Each row is followed by its class. Each block has new classes.
.01  .04  .24  .04  .05  -.06  -.33  .05  .25  -.02  .09  .26  .19  .19  -.05  .04  .08  .02  .15  .02  -.09  -.05  .50  .06  -.02  .03  .05  .00  .00  -.19  -.36  .14  .06  .13  -.09  -.04  .03
<91>
.01  -.12  .11  .01  -.03  .05  -.22  .05  .02  -.05  .59  .17  .02  .46  -.06  .14  -.11  -.07  -.05  .03  -.24  -.06  .34  .13  -.12  -.05  .04  .09  .09  .09  -.27  .07  -.13  .15  -.18  .03  -.05
<99>
.11  -.18  .03  .04  .01  -.11  -.26  .10  .09  -.08  .35  .17  -.03  .32  -.05  .01  .11  .00  .09  -.06  -.12  -.03  .30  .03  -.11  -.11  .12  .03  .05  -.21  -.25  .02  -.03  .04  -.21  .01  .01
<86>
-.19  -.03  .27  -.02  .08  .20  -.20  .11  .04  .07  .61  .12  .03  .41  -.29  .13  -.15  -.08  .12  -.11  -.24  .00  .26  .25  -.16  .12  .00  .04  -.13  .09  -.22  -.02  -.10  .14  -.21  .00  -.04
<97>
-.22  -.04  .39  -.06  .11  .08  .00  .19  .01  -.02  .28  .33  .00  .42  -.17  .02  .25  .02  .27  -.01  -.29  .07  .09  .09  -.10  .02  -.04  -.03  -.08  .05  -.20  .13  -.09  .07  -.09  -.12  -.03
<91>
.06  .02  -.07  .12  -.16  -.06  .14  .03  .09  -.07  -.03  .03  -.05  .04  .11  .04  -.01  .02  -.06  .01  .03  .00  .09  .11  -.03  -.02  .01  .00  .13  -.05  -.07  .01  -.05  .00  .04  -.02  .04
<99>
.01  -.12  .18  .03  .12  -.04  -.20  .07  -.02  -.01  .41  .22  .05  .32  -.18  .06  .14  -.06  .10  .00  -.27  -.01  .25  .01  -.07  .02  .04  -.02  -.12  -.12  -.29  .06  -.01  .31  -.09  -.03  .02
<86>
-.02  -.16  .08  .02  .10  .00  -.31  .07  .06  -.03  .48  .09  .03  .43  -.17  .00  .15  -.02  .12  .05  -.28  -.02  .30  .01  -.10  -.04  .04  .03  -.03  -.21  -.22  -.08  -.01  .06  -.17  -.01  -.02
<86>
-.01  -.09  .23  .02  .08  .04  -.10  -.02  .04  -.05  .41  .03  .04  .42  -.20  .05  .16  -.08  .11  .01  -.29  .01  .28  .27  -.07  .00  -.03  -.08  -.12  -.15  -.18  .01  -.08  .00  -.10  .02  -.04
<86>
-.08  .13  .34  -.04  .00  .16  -.23  .10  .05  .11  .36  .25  -.03  .38  -.12  .10  -.04  .01  .15  -.13  -.19  .02  .33  .09  -.11  .11  -.01  .05  .10  -.13  -.31  .07  -.03  .17  -.01  -.02  -.02
<94>
-.13  .06  .22  .11  .04  -.12  -.41  .05  -.11  .06  .27  .16  .03  .16  -.29  .02  .02  .10  .15  .15  -.19  -.04  .59  -.04  -.14  -.03  .01  .01  -.05  -.23  -.19  .00  .07  .15  -.20  -.12  .09
<101>
-.23  -.06  .16  .04  .08  .03  -.29  .06  .15  .00  .34  .27  .04  .30  -.09  .10  -.16  -.06  .02  .26  -.17  -.05  .34  .05  -.06  -.06  .06  -.06  -.02  -.14  -.29  .08  .05  .17  -.06  .01  .03
<99>
-.17  -.15  .14  -.03  .15  .10  -.10  .02  -.07  .00  .61  .14  .03  .36  -.16  -.01  .57  -.04  .01  -.03  -.23  .04  .07  .12  .04  .08  -.03  .06  .05  -.01  -.15  .07  -.06  .07  -.12  -.02  -.08
<86>
.28  -.23  -.03  -.02  .22  .00  .20  -.04  -.04  -.11  .37  .03  .00  .43  .06  .01  .29  -.02  -.13  -.02  -.07  -.01  -.49  .11  -.08  .08  -.06  .19  .21  .12  .04  .28  -.04  -.24  -.02  .00  -.15
<86>
-.08  -.03  .24  .02  .06  .03  -.04  -.02  .14  .05  .17  .29  -.07  .28  -.06  .08  .15  -.01  .06  -.02  -.11  -.01  .23  .05  -.06  .06  .03  -.01  .08  .17  -.32  .02  .08  .04  -.06  .03  -.03
<91>
-.06  .00  .15  .04  .17  -.05  -.35  .01  .03  .04  .46  .28  .03  .33  -.13  .15  .07  -.03  .09  -.02  -.24  -.06  .29  -.05  -.13  .02  -.01  -.04  .11  -.08  -.19  .14  -.05  .13  -.15  -.06  .02
<99>
.12  -.20  .07  -.08  .07  -.07  -.14  .07  .20  -.09  .28  .24  .02  .30  .09  -.02  -.02  -.03  .00  -.02  -.07  -.06  .25  -.02  -.09  -.04  .05  .20  .21  -.09  -.32  .14  .01  -.07  -.08  -.05  .00
<99>
-.07  -.10  .23  .07  .12  .05  -.23  .20  -.01  .09  .40  .19  -.04  .33  -.22  .05  .18  .02  .09  .09  -.26  -.06  .36  .07  -.07  -.01  -.01  -.04  -.08  -.11  -.24  -.09  .07  .11  -.19  -.03  -.05
<86>
-.03  -.10  .15  -.01  .06  .04  -.11  .05  -.04  .00  .30  .05  .02  .18  -.02  -.35  .01  -.02  .09  .01  -.12  -.06  .11  .09  -.01  .03  .00  .03  .04  .03  -.17  -.01  -.08  -.04  -.16  .05  -.06
<97>
-.12  .23  .13  .11  .17  -.11  -.07  .03  -.06  .06  .34  .13  .09  .25  -.25  .10  .05  -.04  .14  .03  -.28  -.01  .31  -.01  -.05  -.04  -.02  -.03  -.15  -.04  -.10  .08  .00  .06  -.11  -.13  -.01
<101>
-.27  .04  .08  .07  .09  .13  -.02  .00  -.19  .14  .67  -.08  .06  .44  -.26  .19  .10  -.03  .04  -.01  -.30  -.03  .23  .13  -.04  -.08  .00  -.04  -.22  .10  .02  -.07  -.10  .15  -.23  -.10  -.10
<86>
